Here is a tiny trained network, its code and every weight. The questions are about switching its units off for an input and a target symbol, where a switched-off unit gives its printed mean instead of its output.

import numpy as np


def w(rows, s, z=0):
    codes = np.array(rows[::2]) - 128.0
    scale = np.full(codes.shape[1], s)
    scale[-1] = z or s
    return codes * scale


def norm(h):
    return h / np.sqrt((h * h).mean(-1, keepdims=True) + 1e-5)


def f(y):
    return y / 2 * (1 + np.tanh(0.7978845608 * (y + 0.044715 * y**3)))


def softmax(a):
    e = np.exp(a - a.max(-1, keepdims=True))
    return e / e.sum(-1, keepdims=True)


def log_softmax(a):
    a = a - a.max(-1, keepdims=True)
    return a - np.log(np.exp(a).sum(-1, keepdims=True))


def net(x, mask):
    ids = ['αβδεζηθλμξπσφψω'.index(c) for c in x.split()]
    T = len(ids)
    res = E[ids] + P[:T]
    u = 0
    for l in range(3):
        q, k, v = (norm(res) @ M[l].T for M in (Q, K, V))
        z = softmax(np.where(np.tri(T) > 0, q @ k.T / 2**0.5, -1e9)) @ v
        res = res + np.where(mask[u], z, O[l][:, -1]) @ O[l][:, :-1]
        u += 1
        y = f(norm(res) @ A[l][:, :-1].T + A[l][:, -1])
        res = res + np.where(mask[u : u + 4], y, B[l][:, -1]) @ B[l][:, :-1]
        u += 4
    return log_softmax(norm(res)[-1] @ U[:, :-1].T + U[:, -1])


Q, K, V, O, A, B = {}, {}, {}, {}, {}, {}
E = w([
[94,107,132,223],'α',
[103,168,177,90],'β',
[167,105,147,116],'δ',
[121,66,123,188],'ε',
[134,166,135,122],'ζ',
[30,171,55,136],'η',
[129,64,122,144],'θ',
[57,120,92,141],'λ',
[165,104,148,116],'μ',
[145,134,134,115],'ξ',
[29,95,162,97],'π',
[128,186,141,126],'σ',
[58,172,208,190],'φ',
[138,148,164,73],'ψ',
[78,2,162,142],'ω',
],0.023)
P = w([
[191,45,69,101],'0',
[115,173,255,133],'1',
[106,177,249,138],'2',
[103,170,246,129],'3',
[103,164,244,129],'4',
[103,164,242,126],'5',
[111,160,236,125],'6',
[118,129,242,116],'7',
],0.0056)
Q[0] = w([
[46,7,37,180],'0.h0',
[221,150,67,12],'0.h0',
],0.012)
K[0] = w([
[46,93,254,189],'0.h0',
[242,97,70,165],'0.h0',
],0.0099)
V[0] = w([
[25,131,250,74],'0.h0',
[171,237,91,254],'0.h0',
],0.0051)
O[0] = w([
[1,164,111,146,255],'0.h0',
[165,145,208,142,232],'0.h0',
],0.0094,0.0021)
A[0] = w([
[144,119,183,135,198],'0.n0',
[128,254,97,140,252],'0.n1',
[145,36,188,123,48],'0.n2',
[69,63,175,219,19],'0.n3',
],0.0085,0.0021)
B[0] = w([
[111,207,130,123,196],'0.n0',
[113,65,171,21,254],'0.n1',
[67,110,138,21,131],'0.n2',
[97,254,58,191,201],'0.n3',
],0.0083,0.0051)
Q[1] = w([
[64,114,24,253],'1.h0',
[140,172,102,125],'1.h0',
],0.017)
K[1] = w([
[22,238,253,254],'1.h0',
[136,198,159,17],'1.h0',
],0.0089)
V[1] = w([
[216,2,84,185],'1.h0',
[71,67,49,146],'1.h0',
],0.0084)
O[1] = w([
[170,249,61,131,1],'1.h0',
[114,154,113,109,56],'1.h0',
],0.017,0.006)
A[1] = w([
[140,154,98,196,128],'1.n0',
[249,163,162,137,27],'1.n1',
[142,89,151,166,106],'1.n2',
[205,146,173,92,254],'1.n3',
],0.018,0.007)
B[1] = w([
[171,172,148,100,141],'1.n0',
[82,152,157,6,200],'1.n1',
[88,167,134,175,156],'1.n2',
[134,78,205,165,254],'1.n3',
],0.017,0.011)
Q[2] = w([
[248,77,172,42],'2.h0',
[100,127,20,185],'2.h0',
],0.013)
K[2] = w([
[224,168,117,7],'2.h0',
[9,85,140,175],'2.h0',
],0.012)
V[2] = w([
[254,154,41,74],'2.h0',
[80,90,138,108],'2.h0',
],0.0088)
O[2] = w([
[10,131,176,179,1],'2.h0',
[161,154,147,118,154],'2.h0',
],0.012,0.0099)
A[2] = w([
[101,172,201,88,28],'2.n0',
[132,79,254,139,198],'2.n1',
[74,148,68,135,250],'2.n2',
[61,95,101,67,118],'2.n3',
],0.016,0.0019)
B[2] = w([
[145,107,79,135,174],'2.n0',
[105,163,47,154,252],'2.n1',
[135,2,171,155,133],'2.n2',
[10,159,196,148,159],'2.n3',
],0.013,0.019)
U = w([
[25,118,184,169,64],'α',
[77,78,95,100,67],'β',
[113,163,104,116,130],'δ',
[141,209,180,195,217],'ε',
[165,131,219,76,218],'ζ',
[195,84,63,106,152],'η',
[106,169,127,136,6],'θ',
[79,153,9,173,74],'λ',
[119,162,109,118,75],'μ',
[134,167,113,130,229],'ξ',
[140,109,55,81,154],'π',
[185,64,172,188,127],'σ',
[135,11,95,139,45],'φ',
[109,106,65,76,50],'ψ',
[167,155,90,130,250],'ω',
],0.015,0.0023)

Each question gives the input, a string of symbols that net reads in full, and the target symbol t.
The units are the heads (2 rows each of Q, K, V and O) and the neurons (one row each of A and B). Each row of codes is followed by its name. A weight is (code - 128) times the scale printed after its matrix; where a second scale follows, it is the last column's (O, A, B and U).
mask holds one flag per unit, layer by layer, with each layer's heads first. A switched-off unit (its flag False) gives its mean, the last column of its rows in O or B, instead of its output. The means were averaged over made-up inputs and are rounded, as every weight is.
A unit's drop is (log p(t) with every unit on - log p(t) with that unit switched off) / (log p(t) with every unit on - log p(t) with every unit switched off).
The circuit of an input: a set's keep is (log p(t) with only the set's units on - log p(t) with every unit switched off) / (log p(t) with every unit on - log p(t) with every unit switched off). Starting from the 12 units with the biggest drops (on a tie, the unit counted first), units are removed one at a time, each time the one whose removal leaves the highest keep (on an exact tie, the one counted first), for as long as the keep stays at least 0.8.
circuit, biggest first: the units of the circuit, biggest drop first
unit that matters most: the unit with the biggest drop
k most important neurons: the k neurons with the biggest drops, biggest first
k most important neurons of layer l: the k neurons of layer l with the biggest drops, biggest first
drop of u: that unit's drop, to one decimal
input σ η α σ, target σ: unit that matters most -> 0.h0
input φ ζ σ η ζ λ ψ, target φ: circuit, biggest first -> (1.h0, 1.n1, 2.n1)
input ζ ζ φ α ζ σ θ, target λ: circuit, biggest first -> (0.n3, 1.n3)
input η ζ α ξ, target η: circuit, biggest first -> (2.n3, 2.h0)
input α ψ ζ η σ δ, target α: circuit, biggest first -> (1.h0, 2.h0, 0.h0)
input φ α ζ, target φ: circuit, biggest first -> (1.h0, 2.h0, 2.n1)
input λ α α ε ω α ζ, target λ: 2 most important neurons -> (1.n3, 1.n1)
input σ β β δ ζ ζ α, target σ: 2 most important neurons -> (2.n1, 1.n3)
input ζ α η φ, target λ: circuit, biggest first -> (1.n3, 1.n1, 2.n1)
input α α ζ ζ σ π ζ α, target φ: 4 most important neurons -> (1.n3, 2.n2, 1.n1, 2.n1)
input ζ ω α α ε α σ, target ζ: 2 most important neurons -> (1.n1, 1.n3)
input η α σ π φ, target λ: 2 most important neurons of layer 1 -> (1.n1, 1.n3)
input α θ λ σ α φ π μ, target α: 2 most important neurons -> (1.n0, 0.n3)
input ε θ α ζ ζ α ζ, target ε: circuit, biggest first -> (1.h0, 2.n1)
input λ ζ σ ζ ζ ζ, target λ: 2 most important neurons of layer 0 -> (0.n1, 0.n0)
input σ η ζ ζ ζ φ η δ, target σ: 2 most important neurons -> (1.n3, 1.n1)
input σ ζ β, target σ: most important neuron -> (1.n1)
input φ ζ π α ξ, target φ: 3 most important neurons -> (1.n1, 0.n1, 0.n3)
input φ ζ ψ ζ ω ζ ξ, target φ: 2 most important neurons -> (1.n1, 0.n3)
input α σ μ α, target ε: most important neuron of layer 1 -> (1.n1)
input η α ζ ζ ζ ζ δ, target η: drop of 2.n1 -> 0.2
input λ ξ ζ ψ, target λ: drop of 1.n1 -> 0.2
input φ ζ α ψ ζ σ σ, target φ: drop of 2.n3 -> 0.1
